Below is a small trained network, with its code and all its weights. Each question gives an input and a class and asks what happens when units are switched off, that is, made to give their printed mean instead of their output.

import numpy as np


def w(rows, s, z=0):
    codes = np.array(rows[::2]) - 128.0
    scale = np.full(codes.shape[1], s)
    scale[-1] = z or s
    return codes * scale


def norm(h):
    return h / np.sqrt((h * h).mean(-1, keepdims=True) + 1e-5)


def f(y):
    return y / 2 * (1 + np.tanh(0.7978845608 * (y + 0.044715 * y**3)))


def log_softmax(a):
    a = a - a.max(-1, keepdims=True)
    return a - np.log(np.exp(a).sum(-1, keepdims=True))


def net(x, mask):
    res = np.array(x, float).reshape(1, 3) / 4 @ E
    u = 0
    for l in range(4):
        y = f(norm(res) @ A[l][:, :-1].T + A[l][:, -1])
        res = res + np.where(mask[u : u + 9], y, B[l][:, -1]) @ B[l][:, :-1]
        u += 9
    return log_softmax(norm(res)[-1] @ U[:, :-1].T + U[:, -1])


A, B = {}, {}
E = w([
[45,111,183,254],'x0',
[61,165,81,98],'x1',
[159,211,157,100],'x2',
],0.0066)
A[0] = w([
[28,73,100,60,155],'0.n0',
[120,187,84,155,140],'0.n1',
[119,111,85,207,4],'0.n2',
[162,176,140,168,158],'0.n3',
[181,120,103,163,129],'0.n4',
[185,199,25,129,107],'0.n5',
[26,177,188,96,168],'0.n6',
[154,150,111,2,67],'0.n7',
[114,50,160,166,197],'0.n8',
],0.0087,0.0035)
B[0] = w([
[250,148,69,186,208],'0.n0',
[165,161,183,106,151],'0.n1',
[111,122,141,125,134],'0.n2',
[119,95,210,154,170],'0.n3',
[138,107,178,219,143],'0.n4',
[1,129,163,132,192],'0.n5',
[164,209,123,188,216],'0.n6',
[120,44,153,90,255],'0.n7',
[190,128,82,196,237],'0.n8',
],0.0061,0.0039)
A[1] = w([
[181,89,183,129,2],'1.n0',
[116,194,191,140,142],'1.n1',
[73,192,33,109,65],'1.n2',
[191,159,187,127,49],'1.n3',
[59,170,38,114,64],'1.n4',
[33,204,85,114,145],'1.n5',
[69,137,2,102,167],'1.n6',
[179,170,102,147,186],'1.n7',
[98,42,27,184,8],'1.n8',
],0.0086,0.0026)
B[1] = w([
[181,111,158,135,154],'1.n0',
[75,158,87,128,234],'1.n1',
[255,130,224,99,173],'1.n2',
[109,151,162,89,167],'1.n3',
[187,182,176,143,154],'1.n4',
[198,79,110,168,192],'1.n5',
[194,88,113,139,236],'1.n6',
[89,52,78,154,228],'1.n7',
[109,40,133,115,251],'1.n8',
],0.0089,0.0023)
A[2] = w([
[254,128,18,98,248],'2.n0',
[118,100,43,129,73],'2.n1',
[27,104,47,99,26],'2.n2',
[111,228,38,138,48],'2.n3',
[98,94,240,143,33],'2.n4',
[67,170,83,175,81],'2.n5',
[241,88,136,179,115],'2.n6',
[182,69,55,87,104],'2.n7',
[157,243,83,166,32],'2.n8',
],0.0076,0.0014)
B[2] = w([
[61,118,172,138,253],'2.n0',
[125,92,200,96,143],'2.n1',
[177,131,179,114,119],'2.n2',
[167,145,108,158,136],'2.n3',
[167,126,129,54,151],'2.n4',
[86,64,144,107,154],'2.n5',
[254,153,140,107,238],'2.n6',
[47,61,127,100,209],'2.n7',
[162,96,162,55,155],'2.n8',
],0.0089,0.0046)
A[3] = w([
[116,86,179,154,253],'3.n0',
[190,134,143,122,95],'3.n1',
[107,26,211,30,226],'3.n2',
[117,158,156,247,147],'3.n3',
[106,232,230,113,151],'3.n4',
[70,248,165,108,95],'3.n5',
[119,155,41,110,24],'3.n6',
[216,157,129,138,90],'3.n7',
[135,196,220,102,61],'3.n8',
],0.011,0.0033)
B[3] = w([
[130,167,148,92,197],'3.n0',
[155,169,125,155,145],'3.n1',
[116,199,112,163,254],'3.n2',
[85,230,94,2,197],'3.n3',
[115,2,125,130,184],'3.n4',
[171,75,135,225,166],'3.n5',
[171,95,65,141,113],'3.n6',
[209,181,178,167,152],'3.n7',
[117,51,80,172,159],'3.n8',
],0.0093,0.01)
U = w([
[20,199,136,43,166],'0',
[113,7,139,183,176],'1',
[235,198,205,149,5],'2',
],0.018,0.0028)

Each question gives the input, the list of numbers given to net, and the class t.
The units are the neurons (one row each of A and B). Each row of codes is followed by its name. A weight is (code - 128) times the scale printed after its matrix; where a second scale follows, it is the last column's (A, B and U).
mask holds one flag per neuron, layer by layer. A switched-off neuron (its flag False) gives its mean, the last column of its row in B, instead of its output. The means were averaged over made-up inputs and are rounded, as every weight is.
A unit's drop is (log p(t) with every unit on - log p(t) with that unit switched off) / (log p(t) with every unit on - log p(t) with every unit switched off).
The circuit of an input: a set's keep is (log p(t) with only the set's units on - log p(t) with every unit switched off) / (log p(t) with every unit on - log p(t) with every unit switched off). Starting from the 12 units with the biggest drops (on a tie, the unit counted first), units are removed one at a time, each time the one whose removal leaves the highest keep (on an exact tie, the one counted first), for as long as the keep stays at least 0.8.
circuit, biggest first: the units of the circuit, biggest drop first
k most important neurons: the k neurons with the biggest drops, biggest first
top k neurons in layer l: the k neurons of layer l with the biggest drops, biggest first
drop of u: that unit's drop, to one decimal
input [-6,4,7], class 1: 2 most important neurons => (1.n8, 3.n3)
input [6,-3,5], class 0: circuit, biggest first => (3.n3)
input [-5,5,-6], class 1: top 2 neurons in layer 1 => (1.n6, 1.n8)
input [0,7,6], class 2: 3 most important neurons => (1.n5, 1.n2, 3.n7)
input [-7,0,-6], class 0: top 3 neurons in layer 3 => (3.n2, 3.n4, 3.n5)
input [5,1,8], class 1: 3 most important neurons => (3.n5, 2.n8, 3.n4)
input [-7,-8,8], class 1: top 4 neurons in layer 1 => (1.n3, 1.n8, 1.n6, 1.n5)
input [-3,7,-7], class 1: 2 most important neurons => (0.n0, 1.n8)
input [0,3,4], class 1: 2 most important neurons => (0.n1, 2.n6)
input [1,2,0], class 2: top 2 neurons in layer 0 => (0.n6, 0.n7)
input [-8,-1,-8], class 0: 3 most important neurons => (3.n2, 3.n4, 3.n5)
input [1,-4,4], class 1: top 3 neurons in layer 0 => (0.n0, 0.n7, 0.n8)
input [6,-6,0], class 0: top 2 neurons in layer 0 => (0.n0, 0.n7)
input [-1,7,6], class 2: 4 most important neurons => (1.n5, 1.n2, 3.n7, 1.n4)
input [6,8,1], class 2: most important neuron => (1.n2)
input [8,4,-7], class 0: 2 most important neurons => (3.n3, 3.n4)
input [-3,7,7], class 1: top 2 neurons in layer 3 => (3.n4, 3.n8)
input [3,7,4], class 2: drop of 1.n5 => 0.4
input [5,-8,-1], class 2: drop of 2.n6 => 0.1
input [8,0,5], class 0: drop of 3.n3 => 1.3
input [5,-8,-6], class 2: top neuron in layer 2 => (2.n7)
